Below is a small trained network, with its code and all its weights. Each question gives an input and a target symbol and asks what happens when units are switched off, that is, made to give their printed mean instead of their output.

import numpy as np


def w(rows, s, z=0):
    codes = np.array(rows[::2]) - 128.0
    scale = np.full(codes.shape[1], s)
    scale[-1] = z or s
    return codes * scale


def norm(h):
    return h / np.sqrt((h * h).mean(-1, keepdims=True) + 1e-5)


def f(y):
    return np.maximum(y, 0)


def softmax(a):
    e = np.exp(a - a.max(-1, keepdims=True))
    return e / e.sum(-1, keepdims=True)


def log_softmax(a):
    a = a - a.max(-1, keepdims=True)
    return a - np.log(np.exp(a).sum(-1, keepdims=True))


def net(x, mask):
    ids = ['ΞΦΩεθτ'.index(c) for c in x.split()]
    T = len(ids)
    res = E[ids] + P[:T]
    u = 0
    for l in range(2):
        q, k, v = (norm(res) @ M[l].T for M in (Q, K, V))
        z = softmax(np.where(np.tri(T) > 0, q @ k.T / 3**0.5, -1e9)) @ v
        res = res + np.where(mask[u], z, O[l][:, -1]) @ O[l][:, :-1]
        u += 1
        y = f(norm(res) @ A[l][:, :-1].T + A[l][:, -1])
        res = res + np.where(mask[u : u + 16], y, B[l][:, -1]) @ B[l][:, :-1]
        u += 16
    return log_softmax(norm(res)[-1] @ U[:, :-1].T + U[:, -1])


Q, K, V, O, A, B = {}, {}, {}, {}, {}, {}
E = w([
[42,72,146,181,92,134,120,114],'Ξ',
[176,16,98,127,59,162,93,81],'Φ',
[207,166,135,170,141,130,145,134],'Ω',
[85,67,139,114,68,120,120,109],'ε',
[125,134,60,114,61,118,30,134],'θ',
[136,86,154,77,166,122,137,248],'τ',
],0.015)
P = w([
[57,121,160,55,222,240,70,36],'0',
[73,61,163,129,125,113,28,129],'1',
[98,97,89,100,160,165,66,134],'2',
[117,126,111,103,171,208,54,156],'3',
[99,132,109,168,49,103,135,158],'4',
[107,130,108,171,57,112,128,203],'5',
[108,151,115,180,77,116,110,223],'6',
[128,146,113,200,65,65,110,236],'7',
[142,172,127,187,39,67,105,247],'8',
[159,176,134,206,65,78,88,247],'9',
[177,163,155,228,50,43,96,253],'10',
],0.0068)
Q[0] = w([
[175,148,113,110,182,90,248,123],'L0H1',
[108,110,111,146,57,136,4,146],'L0H1',
[126,54,144,200,40,108,76,126],'L0H1',
],0.012)
K[0] = w([
[43,2,95,124,129,102,153,79],'L0H1',
[217,241,123,203,152,115,130,140],'L0H1',
[206,222,122,205,118,97,146,207],'L0H1',
],0.0078)
V[0] = w([
[169,110,87,161,71,135,91,215],'L0H1',
[253,141,168,238,193,153,191,134],'L0H1',
[59,207,35,146,113,141,68,92],'L0H1',
],0.0054)
O[0] = w([
[245,127,117,153,56,144,93,52,255],'L0H1',
[81,150,3,151,134,198,158,137,97],'L0H1',
[193,235,82,173,116,122,33,109,161],'L0H1',
],0.0075,0.0055)
A[0] = w([
[176,129,113,158,141,105,191,91,91],'L0N1',
[116,123,79,48,181,53,59,86,36],'L0N2',
[143,158,111,196,107,162,209,161,122],'L0N3',
[213,182,170,107,213,64,159,116,120],'L0N4',
[181,76,93,110,146,126,90,152,121],'L0N5',
[113,154,72,51,169,120,110,206,53],'L0N6',
[85,185,52,73,254,189,113,102,61],'L0N7',
[76,143,141,194,133,109,128,36,3],'L0N8',
[192,226,200,160,143,94,217,108,97],'L0N9',
[104,187,176,54,190,109,159,118,60],'L0N10',
[112,86,157,129,108,133,231,42,63],'L0N11',
[97,107,136,110,222,122,188,208,78],'L0N12',
[139,130,234,65,135,37,121,136,112],'L0N13',
[204,100,127,117,149,254,165,93,117],'L0N14',
[108,24,129,119,109,143,128,157,99],'L0N15',
[219,114,126,149,106,147,152,149,133],'L0N16',
],0.0081,0.004)
B[0] = w([
[90,94,125,158,129,170,123,128,142],'L0N1',
[215,157,213,177,149,244,153,70,154],'L0N2',
[141,56,74,134,11,119,182,101,191],'L0N3',
[77,100,2,112,129,157,217,126,179],'L0N4',
[108,206,168,140,186,95,162,187,237],'L0N5',
[89,66,163,195,166,125,137,183,169],'L0N6',
[137,77,248,58,132,79,206,37,146],'L0N7',
[111,162,220,198,239,140,139,156,141],'L0N8',
[92,79,24,167,98,231,150,115,169],'L0N9',
[133,136,72,76,63,170,114,122,138],'L0N10',
[120,207,139,163,92,87,43,214,148],'L0N11',
[207,216,139,191,72,218,75,93,175],'L0N12',
[125,231,69,87,43,122,179,134,252],'L0N13',
[68,140,101,49,136,100,128,157,169],'L0N14',
[103,188,126,143,167,98,176,186,234],'L0N15',
[103,38,114,87,154,90,159,161,253],'L0N16',
],0.0064,0.0048)
Q[1] = w([
[195,64,138,197,45,33,128,132],'L1H1',
[121,137,159,126,124,131,143,248],'L1H1',
[122,180,115,131,135,105,73,125],'L1H1',
],0.013)
K[1] = w([
[176,146,35,222,99,2,104,209],'L1H1',
[134,118,79,166,155,236,200,156],'L1H1',
[164,151,128,120,104,75,202,49],'L1H1',
],0.0088)
V[1] = w([
[150,146,176,64,101,98,176,143],'L1H1',
[78,130,101,158,103,100,123,4],'L1H1',
[126,61,105,64,101,102,59,113],'L1H1',
],0.011)
O[1] = w([
[33,128,199,132,131,163,116,163,195],'L1H1',
[223,175,160,169,124,126,246,78,3],'L1H1',
[64,220,87,129,207,54,149,101,167],'L1H1',
],0.012,0.0056)
A[1] = w([
[162,82,120,114,79,139,109,61,142],'L1N1',
[181,140,138,214,186,115,133,143,49],'L1N2',
[158,161,136,86,149,126,164,87,117],'L1N3',
[164,97,106,111,104,198,149,102,108],'L1N4',
[145,125,96,105,120,165,148,87,112],'L1N5',
[122,137,124,120,205,122,163,72,52],'L1N6',
[125,141,166,30,127,116,162,111,104],'L1N7',
[77,176,133,111,133,174,161,116,40],'L1N8',
[154,75,124,176,121,137,130,140,151],'L1N9',
[155,97,116,139,101,170,174,140,76],'L1N10',
[155,91,167,142,158,164,153,132,163],'L1N11',
[164,162,112,24,153,170,110,138,179],'L1N12',
[118,132,74,148,125,155,137,127,122],'L1N13',
[133,66,248,204,218,161,162,109,3],'L1N14',
[180,174,161,113,110,69,37,61,75],'L1N15',
[64,133,152,112,180,87,140,118,136],'L1N16',
],0.014,0.0049)
B[1] = w([
[122,194,114,171,139,166,84,99,164],'L1N1',
[113,109,158,97,135,136,60,183,150],'L1N2',
[145,72,126,153,94,88,87,148,149],'L1N3',
[150,134,121,141,122,137,57,103,159],'L1N4',
[152,99,160,172,103,108,109,128,151],'L1N5',
[93,115,185,116,187,101,97,174,134],'L1N6',
[106,117,82,104,107,144,196,171,139],'L1N7',
[195,125,168,61,91,111,144,124,141],'L1N8',
[92,157,123,80,110,132,103,106,167],'L1N9',
[119,152,109,107,132,114,85,101,163],'L1N10',
[110,132,88,166,191,147,136,115,140],'L1N11',
[144,113,153,167,124,59,131,62,165],'L1N12',
[109,99,139,118,93,71,148,135,184],'L1N13',
[138,91,76,247,154,175,178,195,145],'L1N14',
[161,194,137,158,93,132,49,47,254],'L1N15',
[190,140,113,137,133,191,138,93,162],'L1N16',
],0.013,0.0099)
U = w([
[139,93,117,140,102,3,164,136,49],'Ξ',
[148,185,132,66,25,158,203,133,65],'Φ',
[96,178,66,94,192,80,156,113,156],'Ω',
[156,136,81,206,120,182,172,162,254],'ε',
[203,198,108,148,62,138,67,94,187],'θ',
[88,90,136,103,106,151,58,181,131],'τ',
],0.006,0.00097)

Each question gives the input, a string of symbols that net reads in full, and the target symbol t.
The units are the heads (3 rows each of Q, K, V and O) and the neurons (one row each of A and B). Each row of codes is followed by its name. A weight is (code - 128) times the scale printed after its matrix; where a second scale follows, it is the last column's (O, A, B and U).
mask holds one flag per unit, layer by layer, with each layer's heads first. A switched-off unit (its flag False) gives its mean, the last column of its rows in O or B, instead of its output. The means were averaged over made-up inputs and are rounded, as every weight is.
A unit's drop is (log p(t) with every unit on - log p(t) with that unit switched off) / (log p(t) with every unit on - log p(t) with every unit switched off).
The circuit of an input: a set's keep is (log p(t) with only the set's units on - log p(t) with every unit switched off) / (log p(t) with every unit on - log p(t) with every unit switched off). Starting from the 12 units with the biggest drops (on a tie, the unit counted first), units are removed one at a time, each time the one whose removal leaves the highest keep (on an exact tie, the one counted first), for as long as the keep stays at least 0.8.
circuit, biggest first: the units of the circuit, biggest drop first
most important unit: the unit with the biggest drop
top k neurons: the k neurons with the biggest drops, biggest first
top k neurons in layer l: the k neurons of layer l with the biggest drops, biggest first
drop of u: that unit's drop, to one decimal
input θ ε τ τ τ Ξ Φ ε, target τ: circuit, biggest first -> L1H1; L0H1
input θ Ξ Ω, target Ξ: most important unit -> L0N4
input Φ Φ Ω θ, target Ω: circuit, biggest first -> L1H1; L0H1; L1N15
input Φ Ω Ξ, target Ω: circuit, biggest first -> L0H1; L1H1; L1N6
input ε θ Φ Ω ε, target Ξ: top 2 neurons -> L1N13; L1N15
input Ω τ ε, target ε: top 4 neurons in layer 0 -> L0N7; L0N15; L0N16; L0N3
input Ω τ τ, target ε: top 4 neurons in layer 0 -> L0N15; L0N3; L0N7; L0N16
input Φ θ Ξ Ω θ, target Ξ: top 2 neurons -> L1N13; L1N15
input Φ Ω θ, target Ω: circuit, biggest first -> L0H1; L1H1; L1N15
input Φ Ξ Ω ε, target Ω: circuit, biggest first -> L0H1; L1H1; L1N6
input θ θ θ θ Ξ Ω θ θ θ τ, target Ξ: top 3 neurons -> L1N15; L0N16; L1N12
input Φ Ξ Ξ Ω, target Ω: top 2 neurons in layer 0 -> L0N14; L0N4
input ε Ω θ, target Φ: top 2 neurons -> L1N8; L1N15
input θ Ω θ θ θ τ Φ, target Ξ: top 3 neurons in layer 1 -> L1N13; L1N15; L1N5
input Ω Ξ τ, target ε: most important unit -> L0N7
input Ω θ ε τ θ θ θ Ξ θ, target Ξ: top 4 neurons -> L0N7; L1N13; L1N15; L0N5
input Φ Φ Ξ, target ε: top 2 neurons in layer 0 -> L0N15; L0N8
input τ Ξ τ Φ θ ε Ξ ε τ Ξ, target τ: drop of L1H1 -> 0.3
input Ω Φ Ω, target Ξ: drop of L0N2 -> 0.1
input τ τ Ξ τ Ω, target τ: top neuron -> L1N15
input τ Ω θ, target τ: drop of L0H1 -> 2.1
input ε Ξ θ Ω, target Φ: top 2 neurons in layer 1 -> L1N8; L1N15
